Below is a small trained network, with its code and all its weights. Each question gives an input and a target symbol and asks what happens when units are switched off, that is, made to give their printed mean instead of their output.

import numpy as np


def w(rows, s, z=0):
    codes = np.array(rows[::2]) - 128.0
    scale = np.full(codes.shape[1], s)
    scale[-1] = z or s
    return codes * scale


def f(y):
    return np.maximum(y, 0)


def softmax(a):
    e = np.exp(a - a.max(-1, keepdims=True))
    return e / e.sum(-1, keepdims=True)


def log_softmax(a):
    a = a - a.max(-1, keepdims=True)
    return a - np.log(np.exp(a).sum(-1, keepdims=True))


def net(x, mask):
    ids = ['αγδζηθμτψω'.index(c) for c in x.split()]
    T = len(ids)
    res = E[ids] + P[:T]
    u = 0
    for l in range(2):
        r = res
        for j in range(3):
            rows = slice(4 * j, 4 * j + 4)
            q, k, v = (r @ M[l][rows].T for M in (Q, K, V))
            z = softmax(np.where(np.tri(T) > 0, q @ k.T / 4**0.5, -1e9)) @ v
            o = O[l][rows]
            res = res + np.where(mask[u + j], z, o[:, -1]) @ o[:, :-1]
        u += 3
        y = f(res @ A[l][:, :-1].T + A[l][:, -1])
        res = res + np.where(mask[u : u + 16], y, B[l][:, -1]) @ B[l][:, :-1]
        u += 16
    return log_softmax(res[-1] @ U[:, :-1].T + U[:, -1])


Q, K, V, O, A, B = {}, {}, {}, {}, {}, {}
E = w([
[135,133,172,159],'α',
[72,76,157,210],'γ',
[123,71,173,88],'δ',
[3,161,179,216],'ζ',
[132,28,61,181],'η',
[190,73,157,152],'θ',
[158,123,75,69],'μ',
[161,167,94,154],'τ',
[117,197,133,175],'ψ',
[216,133,105,67],'ω',
],0.017)
P = w([
[115,136,120,130],'0',
[90,158,176,94],'1',
[84,149,29,168],'2',
[96,148,195,118],'3',
[112,101,8,150],'4',
[191,115,160,106],'5',
[63,94,60,127],'6',
[164,128,168,153],'7',
[32,86,173,91],'8',
[166,142,202,132],'9',
[123,55,65,124],'10',
[163,131,168,140],'11',
],0.014)
Q[0] = w([
[86,102,153,84],'0.h0',
[153,150,170,94],'0.h0',
[185,82,124,93],'0.h0',
[224,113,138,167],'0.h0',
[82,185,148,106],'0.h1',
[174,113,133,170],'0.h1',
[91,216,158,109],'0.h1',
[120,157,142,45],'0.h1',
[208,114,117,115],'0.h2',
[91,187,85,245],'0.h2',
[176,111,131,164],'0.h2',
[52,2,66,212],'0.h2',
],0.008)
K[0] = w([
[143,114,5,123],'0.h0',
[161,162,108,104],'0.h0',
[141,138,121,108],'0.h0',
[144,94,170,82],'0.h0',
[94,157,104,188],'0.h1',
[166,81,100,184],'0.h1',
[125,77,92,92],'0.h1',
[104,93,158,128],'0.h1',
[127,133,114,119],'0.h2',
[127,147,111,145],'0.h2',
[87,82,99,120],'0.h2',
[150,106,139,137],'0.h2',
],0.013)
V[0] = w([
[124,209,150,239],'0.h0',
[205,91,180,212],'0.h0',
[113,115,166,85],'0.h0',
[91,171,83,216],'0.h0',
[95,227,137,152],'0.h1',
[117,144,178,173],'0.h1',
[240,119,88,219],'0.h1',
[102,36,164,254],'0.h1',
[70,66,85,136],'0.h2',
[221,143,225,113],'0.h2',
[48,187,119,103],'0.h2',
[104,148,127,49],'0.h2',
],0.0075)
O[0] = w([
[167,109,139,125,106],'0.h0',
[175,144,64,98,164],'0.h0',
[81,184,104,188,102],'0.h0',
[175,111,36,91,168],'0.h0',
[79,117,160,93,71],'0.h1',
[118,108,93,82,118],'0.h1',
[18,103,244,108,184],'0.h1',
[123,200,115,117,223],'0.h1',
[75,147,252,75,253],'0.h2',
[194,32,57,121,6],'0.h2',
[167,38,167,110,63],'0.h2',
[124,208,65,180,59],'0.h2',
],0.0038,0.0042)
A[0] = w([
[168,225,138,67,34],'0.n0',
[63,99,132,152,251],'0.n1',
[174,150,200,68,19],'0.n2',
[197,128,193,244,125],'0.n3',
[220,175,173,184,127],'0.n4',
[68,139,160,29,175],'0.n5',
[211,113,222,33,121],'0.n6',
[56,208,178,188,144],'0.n7',
[95,174,119,178,124],'0.n8',
[144,215,80,164,103],'0.n9',
[97,72,47,138,183],'0.n10',
[129,179,2,171,149],'0.n11',
[188,223,130,92,134],'0.n12',
[66,159,113,55,206],'0.n13',
[181,100,80,88,147],'0.n14',
[98,82,194,139,184],'0.n15',
],0.0094,0.0026)
B[0] = w([
[72,163,128,122,171],'0.n0',
[220,164,88,137,253],'0.n1',
[224,131,158,90,183],'0.n2',
[99,130,143,191,201],'0.n3',
[102,230,193,180,184],'0.n4',
[161,144,64,104,195],'0.n5',
[212,162,120,33,231],'0.n6',
[173,75,184,156,216],'0.n7',
[113,126,56,88,167],'0.n8',
[129,107,34,158,155],'0.n9',
[159,207,122,126,254],'0.n10',
[151,101,198,153,199],'0.n11',
[1,160,98,179,184],'0.n12',
[160,77,108,165,182],'0.n13',
[105,157,139,155,179],'0.n14',
[209,90,107,147,230],'0.n15',
],0.006,0.0058)
Q[1] = w([
[118,178,124,88],'1.h0',
[117,72,31,110],'1.h0',
[146,182,132,134],'1.h0',
[186,127,43,185],'1.h0',
[1,67,62,103],'1.h1',
[57,131,19,132],'1.h1',
[151,134,56,232],'1.h1',
[168,125,120,83],'1.h1',
[23,151,175,113],'1.h2',
[146,88,73,120],'1.h2',
[64,98,113,112],'1.h2',
[96,196,118,180],'1.h2',
],0.009)
K[1] = w([
[197,109,2,175],'1.h0',
[181,192,130,107],'1.h0',
[122,60,145,88],'1.h0',
[68,162,246,86],'1.h0',
[69,116,172,165],'1.h1',
[157,165,195,75],'1.h1',
[113,80,134,127],'1.h1',
[128,56,217,188],'1.h1',
[101,191,29,49],'1.h2',
[140,176,144,61],'1.h2',
[92,116,107,113],'1.h2',
[178,42,186,131],'1.h2',
],0.0083)
V[1] = w([
[116,48,108,171],'1.h0',
[77,125,127,186],'1.h0',
[138,99,145,100],'1.h0',
[124,185,126,138],'1.h0',
[137,55,152,234],'1.h1',
[123,182,254,166],'1.h1',
[140,130,84,162],'1.h1',
[92,212,123,147],'1.h1',
[184,164,80,185],'1.h2',
[51,183,139,164],'1.h2',
[109,183,176,145],'1.h2',
[160,162,179,153],'1.h2',
],0.015)
O[1] = w([
[147,32,66,202,72],'1.h0',
[93,151,170,192,83],'1.h0',
[232,59,83,129,112],'1.h0',
[146,168,88,101,166],'1.h0',
[133,150,13,238,199],'1.h1',
[144,167,178,230,71],'1.h1',
[56,88,46,121,198],'1.h1',
[113,254,182,137,109],'1.h1',
[63,159,92,77,254],'1.h2',
[61,205,93,147,79],'1.h2',
[127,179,152,137,146],'1.h2',
[175,168,119,198,220],'1.h2',
],0.0068,0.0083)
A[1] = w([
[222,33,128,130,172],'1.n0',
[1,106,59,98,224],'1.n1',
[137,63,204,107,200],'1.n2',
[116,157,29,137,251],'1.n3',
[169,79,196,80,139],'1.n4',
[78,80,208,208,167],'1.n5',
[146,169,18,90,223],'1.n6',
[45,125,102,77,98],'1.n7',
[138,20,96,43,56],'1.n8',
[81,178,165,144,215],'1.n9',
[147,39,116,147,132],'1.n10',
[44,96,121,163,200],'1.n11',
[119,128,195,45,222],'1.n12',
[37,88,87,88,184],'1.n13',
[194,161,97,202,182],'1.n14',
[138,153,133,166,211],'1.n15',
],0.0085,0.0022)
B[1] = w([
[115,144,99,70,181],'1.n0',
[118,104,150,120,176],'1.n1',
[141,152,55,164,137],'1.n2',
[77,81,172,154,226],'1.n3',
[126,203,106,208,149],'1.n4',
[130,164,44,134,145],'1.n5',
[28,58,157,156,246],'1.n6',
[170,2,188,161,148],'1.n7',
[128,153,130,146,178],'1.n8',
[119,195,141,202,153],'1.n9',
[83,226,140,83,165],'1.n10',
[94,148,65,114,157],'1.n11',
[168,185,137,108,165],'1.n12',
[152,8,188,100,154],'1.n13',
[207,91,173,130,197],'1.n14',
[148,97,150,172,156],'1.n15',
],0.0056,0.014)
U = w([
[177,112,168,161,129],'α',
[153,117,25,162,67],'γ',
[164,134,3,80,112],'δ',
[135,122,74,161,35],'ζ',
[83,62,90,108,196],'η',
[219,74,161,142,90],'θ',
[135,62,206,93,122],'μ',
[63,135,157,136,68],'τ',
[60,167,112,150,42],'ψ',
[107,154,157,74,255],'ω',
],0.0078,0.0036)

Each question gives the input, a string of symbols that net reads in full, and the target symbol t.
The units are the heads (4 rows each of Q, K, V and O) and the neurons (one row each of A and B). Each row of codes is followed by its name. A weight is (code - 128) times the scale printed after its matrix; where a second scale follows, it is the last column's (O, A, B and U).
mask holds one flag per unit, layer by layer, with each layer's heads first. A switched-off unit (its flag False) gives its mean, the last column of its rows in O or B, instead of its output. The means were averaged over made-up inputs and are rounded, as every weight is.
A unit's drop is (log p(t) with every unit on - log p(t) with that unit switched off) / (log p(t) with every unit on - log p(t) with every unit switched off).
The circuit of an input: a set's keep is (log p(t) with only the set's units on - log p(t) with every unit switched off) / (log p(t) with every unit on - log p(t) with every unit switched off). Starting from the 12 units with the biggest drops (on a tie, the unit counted first), units are removed one at a time, each time the one whose removal leaves the highest keep (on an exact tie, the one counted first), for as long as the keep stays at least 0.8.
units of the circuit, in order: the units of the circuit, biggest drop first
unit that matters most: the unit with the biggest drop
top k neurons: the k neurons with the biggest drops, biggest first
top k neurons in layer l: the k neurons of layer l with the biggest drops, biggest first
heads that matter: for each layer, one digit per head in row order, 1 if its drop is at least 0.15 and else 0, layers parted by /
input ζ θ γ μ η η ω η α, target η: units of the circuit, in order -> (1.h1)
input τ γ η η ζ ω δ, target ω: top 2 neurons -> (0.n4, 0.n6)
input μ μ α ω θ η ω, target η: heads that matter -> 011 / 000
input ω ω δ η η ω τ, target ω: units of the circuit, in order -> (1.h1, 1.h0, 0.n6)
input τ η η ψ γ ω α, target ω: top 4 neurons -> (0.n4, 0.n6, 0.n2, 0.n11)
input ω γ ψ η η γ η ω τ ω γ, target ω: heads that matter -> 000 / 100
input μ η ω η η η, target η: heads that matter -> 000 / 011
input μ η ω γ α ψ η, target ψ: top 3 neurons -> (0.n4, 0.n6, 0.n2)
input η η μ γ ω μ δ ψ η ψ θ, target ψ: units of the circuit, in order -> (1.h2, 0.n4, 1.h0)
input τ μ τ η α, target η: heads that matter -> 001 / 001
input μ γ τ α γ ω δ μ δ θ μ, target θ: heads that matter -> 000 / 011
input ζ η η μ, target μ: heads that matter -> 110 / 011
input μ τ δ μ ω μ τ η ω, target η: top 2 neurons -> (0.n6, 1.n6)
input ψ η ζ θ ψ, target θ: units of the circuit, in order -> (1.h1, 1.h2, 1.n14, 0.n9)
input η δ γ, target δ: unit that matters most -> 1.h1
input ω η η δ μ δ η, target δ: top 2 neurons -> (1.n0, 0.n6)
input η δ ψ θ ω ζ η γ η, target γ: heads that matter -> 000 / 010
input η ω θ α η, target α: top 2 neurons in layer 0 -> (0.n7, 0.n10)
input ζ ω η η η ψ δ, target ψ: top 2 neurons -> (0.n4, 0.n12)
input η δ γ ω μ η γ ω δ ω ω, target ω: unit that matters most -> 1.h0
input γ η γ η η ω ω, target ω: top 2 neurons -> (0.n2, 0.n6)
input θ η τ, target η: heads that matter -> 001 / 000
input η η η ψ η α η, target α: top 2 neurons in layer 0 -> (0.n7, 0.n1)
input α μ η δ, target δ: heads that matter -> 001 / 000
input α η η γ ζ, target γ: heads that matter -> 000 / 110
input ζ η δ γ ζ, target γ: heads that matter -> 000 / 100
input δ ω τ, target ω: heads that matter -> 000 / 110
input δ τ η μ, target μ: top 2 neurons in layer 1 -> (1.n7, 1.n13)
